[100 = 0]
[104  99 114  96 111  61  92 118 100 107  99  83 108 102 109 118 102  96
  98 106  91 103 114 106  98 106 106  95  94  97 100 102 102  93 102 105
 105 107 101 101  94 116 104 119 110 101  69 102  98 100  94  89 108 103
  99 120  96 109  95 110 101 102 101  93  97  88  85 102  87  91 102 107
  97  88  95 101  92 108  99 165 108] -> 2
[106  99 108  96 108  49  91 138  96 106 102  79 110  96  98 114 103  93
 103  96  95  91 113 109  84 109 111  92 102 100  98 102  96  86 101 102
 103 115 101 101  99 116 104 123 104 110  68 101  99  90  70  83 106 106
 100 121 108 110 101 103  96  97 103  95 103  93  80  96  86  89 107 104
 100  87  83 104  91 103 102 174 101] -> 2
[105  99 114  95 113  52  91 127  99 107 100  79 109 101 110 119 104  95
  99 102  91 103 116 107  92 107 107  94  99  98  94 105  99  90 102 106
 106 112 103 101  95 118 103 124 111 104  62 101  98  97  88  86 108 104
 101 126  96 110  97 113  99 101 101  93  99  88  82 102  86  88 105 106
  97  86  87 105  91 107 100 166 107] -> 0
[101 100  95 104  83 152 102  63 100  93 102 118 100  91  92  86  92  93
 103 120 112  77  84  89 119  99 103 100  83  98 129  86 101 111  97  89
  85  87  98 103 105  85 101  67  91  96 133 101 101 103  99 107  94  97
  79  75 124  97  99  66 107  95 103 106 104 109 109  95  98 109  90 103
 105 118 117  86 106  83  97  51  92] -> 29
[101 100 102 103  89 137  99  68 101  97 101 111 102  95  99  94  93  95
 100 120 105  85  93  91 119 100 103 100  82  97 124  89 103 109  98  93
  90  88  99 102 101  92 101  77  97  95 120 101 100 105 104 105  98  98
  82  84 115 100  96  77 107  98 102 103 101 102 103  98  96 106  91 106
 102 113 116  88 103  90  96  80  98] -> 24
[102 100 103 102  91 125  99  80 100  98 101 107 104  94  97  97  94  95
 101 118 105  85  94  93 114 101 105  98  83  97 123  91 103 106  99  93
  92  92  98 102 101  94 102  81  96  97 113 101 100 102  98 101  99  99
  83  89 115 101  97  81 106  97 102 102 101 101 101  96  94 104  92 105
 102 110 112  89 101  91  97  95  98] -> 21
[105  99 106  98 101  75  94 119  97 104 102  89 109  93  94 108  99  94
 102 104  98  87 108 104  94 108 110  93  93  99 110  97 100  91 101  97
  99 107  99 102 100 110 104 110 100 106  82 101  99  93  73  88 104 104
  91 108 111 108 100  94  99  96 103  97 103  95  86  93  88  94 102 104
 102  94  92  96  94  99 101 162 101] -> 9
[101 100  92 104  81 153 102  66  99  92 103 117 100  90  89  84  91  93
 104 117 113  76  84  89 116  99 105 100  85  99 129  85 100 111  97  89
  84  88  98 103 106  84 101  67  89  98 135 100 102 101  95 106  93  98
  79  74 127  96 100  64 106  94 103 107 105 110 109  94  99 109  91 102
 106 118 115  86 105  81  97  55  91] -> 30
[104  99 113  96 110  58  92 126  99 107  99  82 109 101 108 117 102  96
  99 103  92 100 114 107  94 107 107  94  97  98  97 103 100  91 102 104
 106 109 102 101  95 116 103 121 109 103  68 101  98  98  88  88 108 104
  99 121  98 109  97 108 100 101 101  94  98  89  83 101  87  90 103 107
  98  87  92 102  92 107 100 169 106] -> 2
[103 100 104 101  94 109  97  90  99 100 101 101 105  94  95  99  95  95
 101 113 101  85  98  96 109 104 106  97  85  98 121  92 102 101 100  94
  94  96  98 102 100 100 103  89  97  99 104 101 100 100  90  99 101 100
  86  95 114 103  97  85 103  97 102 100 101 101  97  95  93 101  95 106
 102 105 105  90 100  93  98 120  99] -> 18
[104 100 102  99  95  92  96 106  96 101 102  95 108  91  89 102  96  94
 103 107 102  81 101 101  99 106 110  94  90  99 118  93 100  95 100  93
  95 102  98 102 102 103 103  98  95 104  98 101 100  94  74  92 101 103
  88  98 118 105 100  84 100  95 103 100 104  99  90  91  90  98  99 104
 103 100  98  92  98  93 100 138  98] -> 15
